Below are the code and all the weights of a small trained network. Each question names an input and a class and asks about switching units off, where a switched-off unit gives its printed mean instead of its output.

import numpy as np


def w(rows, s, z=0):
    codes = np.array(rows[::2]) - 128.0
    scale = np.full(codes.shape[1], s)
    scale[-1] = z or s
    return codes * scale


def f(y):
    return y / 2 * (1 + np.tanh(0.7978845608 * (y + 0.044715 * y**3)))


def log_softmax(a):
    a = a - a.max(-1, keepdims=True)
    return a - np.log(np.exp(a).sum(-1, keepdims=True))


def net(x, mask):
    res = np.array(x, float).reshape(1, 8) / 4 @ E
    y = f(res @ A[0][:, :-1].T + A[0][:, -1])
    res = res + np.where(mask, y, B[0][:, -1]) @ B[0][:, :-1]
    return log_softmax(res[-1] @ U[:, :-1].T + U[:, -1])


A, B = {}, {}
E = w([
[246,1,118,233,101,185],'x0',
[42,29,185,66,101,133],'x1',
[40,149,141,210,123,213],'x2',
[130,127,129,126,127,128],'x3',
[98,128,145,215,37,25],'x4',
[127,127,127,129,128,126],'x5',
[201,187,242,89,18,176],'x6',
[133,136,244,180,254,95],'x7',
],0.007)
A[0] = w([
[70,216,142,89,149,105,35],'neuron 1',
[89,90,44,149,176,110,25],'neuron 2',
[83,59,135,86,104,128,105],'neuron 3',
[173,142,122,92,238,212,96],'neuron 4',
[96,109,92,138,161,117,97],'neuron 5',
[91,68,164,97,116,130,65],'neuron 6',
[69,159,111,173,107,219,110],'neuron 7',
[83,139,153,180,86,51,124],'neuron 8',
[156,187,105,148,147,126,61],'neuron 9',
[115,78,164,114,129,109,117],'neuron 10',
[119,134,85,118,93,137,59],'neuron 11',
[106,86,37,153,156,107,102],'neuron 12',
[197,98,140,61,160,43,98],'neuron 13',
[157,215,118,168,120,116,115],'neuron 14',
[153,174,111,164,139,102,106],'neuron 15',
[183,149,176,117,59,180,97],'neuron 16',
[107,128,3,93,15,182,3],'neuron 17',
[134,145,75,47,167,228,76],'neuron 18',
[77,174,136,92,134,120,74],'neuron 19',
[126,133,96,198,81,41,100],'neuron 20',
[141,172,192,97,105,155,89],'neuron 21',
[139,165,168,113,73,149,69],'neuron 22',
[112,215,125,50,126,66,93],'neuron 23',
[194,52,117,162,124,153,36],'neuron 24',
[188,73,138,171,114,166,59],'neuron 25',
[64,155,171,204,146,197,106],'neuron 26',
[127,132,230,172,208,103,31],'neuron 27',
[178,230,72,168,139,132,99],'neuron 28',
[178,63,169,153,146,110,109],'neuron 29',
[62,76,205,93,95,121,112],'neuron 30',
],0.012,0.016)
B[0] = w([
[91,110,108,193,85,131,182],'neuron 1',
[109,141,154,156,176,81,166],'neuron 2',
[180,116,111,143,154,141,177],'neuron 3',
[130,113,174,116,101,148,253],'neuron 4',
[146,138,160,143,152,107,159],'neuron 5',
[170,107,124,141,157,137,142],'neuron 6',
[148,106,108,106,87,88,216],'neuron 7',
[140,105,190,97,111,160,230],'neuron 8',
[146,132,118,127,162,145,132],'neuron 9',
[142,135,110,126,150,148,155],'neuron 10',
[141,162,139,140,131,138,124],'neuron 11',
[100,142,163,123,163,92,222],'neuron 12',
[158,145,101,107,68,81,203],'neuron 13',
[149,95,104,121,161,140,197],'neuron 14',
[145,112,125,120,145,146,161],'neuron 15',
[85,139,162,130,188,68,228],'neuron 16',
[162,225,117,136,129,156,195],'neuron 17',
[142,113,182,122,98,136,215],'neuron 18',
[118,105,129,177,109,138,167],'neuron 19',
[130,124,172,104,104,159,212],'neuron 20',
[124,118,144,146,164,77,187],'neuron 21',
[119,137,160,126,158,106,160],'neuron 22',
[87,112,107,174,109,145,234],'neuron 23',
[84,107,107,175,92,149,177],'neuron 24',
[68,112,109,168,112,134,185],'neuron 25',
[141,124,92,89,78,76,232],'neuron 26',
[169,250,109,144,126,168,188],'neuron 27',
[169,63,104,123,170,141,214],'neuron 28',
[106,139,115,138,108,133,205],'neuron 29',
[174,86,99,132,173,145,222],'neuron 30',
],0.017,0.0072)
U = w([
[72,108,103,222,101,154,94],'0',
[157,246,121,144,145,171,166],'1',
[97,137,183,143,202,45,82],'2',
[117,125,122,104,133,133,255],'3',
[136,102,210,97,103,177,86],'4',
[172,77,83,131,189,159,91],'5',
[149,129,78,92,68,44,94],'6',
],0.012,0.023)

Each question gives the input, the list of numbers given to net, and the class t.
The units are the neurons (one row each of A and B). Each row of codes is followed by its name. A weight is (code - 128) times the scale printed after its matrix; where a second scale follows, it is the last column's (A, B and U).
mask holds one flag per neuron, in row order. A switched-off neuron (its flag False) gives its mean, the last column of its row in B, instead of its output. The means were averaged over made-up inputs and are rounded, as every weight is.
A unit's drop is (log p(t) with every unit on - log p(t) with that unit switched off) / (log p(t) with every unit on - log p(t) with every unit switched off).
The circuit of an input: a set's keep is (log p(t) with only the set's units on - log p(t) with every unit switched off) / (log p(t) with every unit on - log p(t) with every unit switched off). Starting from the 12 units with the biggest drops (on a tie, the unit counted first), units are removed one at a time, each time the one whose removal leaves the highest keep (on an exact tie, the one counted first), for as long as the keep stays at least 0.8.
units of the circuit, in order: the units of the circuit, biggest drop first
top k neurons: the k neurons with the biggest drops, biggest first
drop of u: that unit's drop, to one decimal
input [-6,1,-8,-1,-8,8,-3,0], class 4: top 2 neurons	neuron 18; neuron 4
input [7,1,1,-5,1,8,7,-8], class 1: units of the circuit, in order	neuron 17
input [-7,5,-5,-7,3,2,5,-1], class 0: top 2 neurons	neuron 23; neuron 1
input [-8,3,-7,7,6,8,-8,8], class 0: units of the circuit, in order	neuron 23; neuron 1
input [-1,7,-3,3,8,8,1,-1], class 4: top 2 neurons	neuron 8; neuron 20
input [7,2,-2,7,-5,3,-3,-3], class 0: top 2 neurons	neuron 24; neuron 25
input [-6,-8,-5,6,7,1,-5,-7], class 5: top 2 neurons	neuron 28; neuron 14
input [4,-6,6,-3,3,-1,-7,-5], class 2: top 2 neurons	neuron 12; neuron 2
input [1,-4,8,-2,3,8,8,6], class 2: top 3 neurons	neuron 16; neuron 21; neuron 22
input [4,-8,-5,-2,-8,5,-1,3], class 4: top 2 neurons	neuron 4; neuron 18
input [-7,3,0,4,6,-1,7,-6], class 0: top 4 neurons	neuron 23; neuron 1; neuron 19; neuron 12
input [5,2,3,6,-8,-3,-4,5], class 4: top 2 neurons	neuron 4; neuron 18
input [3,-3,8,-1,2,-1,7,-7], class 6: top 2 neurons	neuron 7; neuron 26
input [-4,0,-2,0,-5,-3,-2,8], class 1: units of the circuit, in order	neuron 27
input [4,7,-5,-2,-2,-7,-7,4], class 2: top 4 neurons	neuron 12; neuron 2; neuron 28; neuron 5
input [-6,6,-2,-3,-1,1,-7,-4], class 2: units of the circuit, in order	neuron 12; neuron 2
input [0,0,7,6,5,-7,-2,-6], class 6: drop of neuron 27	0.3
input [-1,-6,6,7,6,5,8,-3], class 2: drop of neuron 22	0.1
input [-7,-3,5,-3,-3,-2,-2,2], class 0: drop of neuron 1	0.2
input [-7,-7,3,-6,8,-8,-2,-5], class 4: units of the circuit, in order	neuron 8
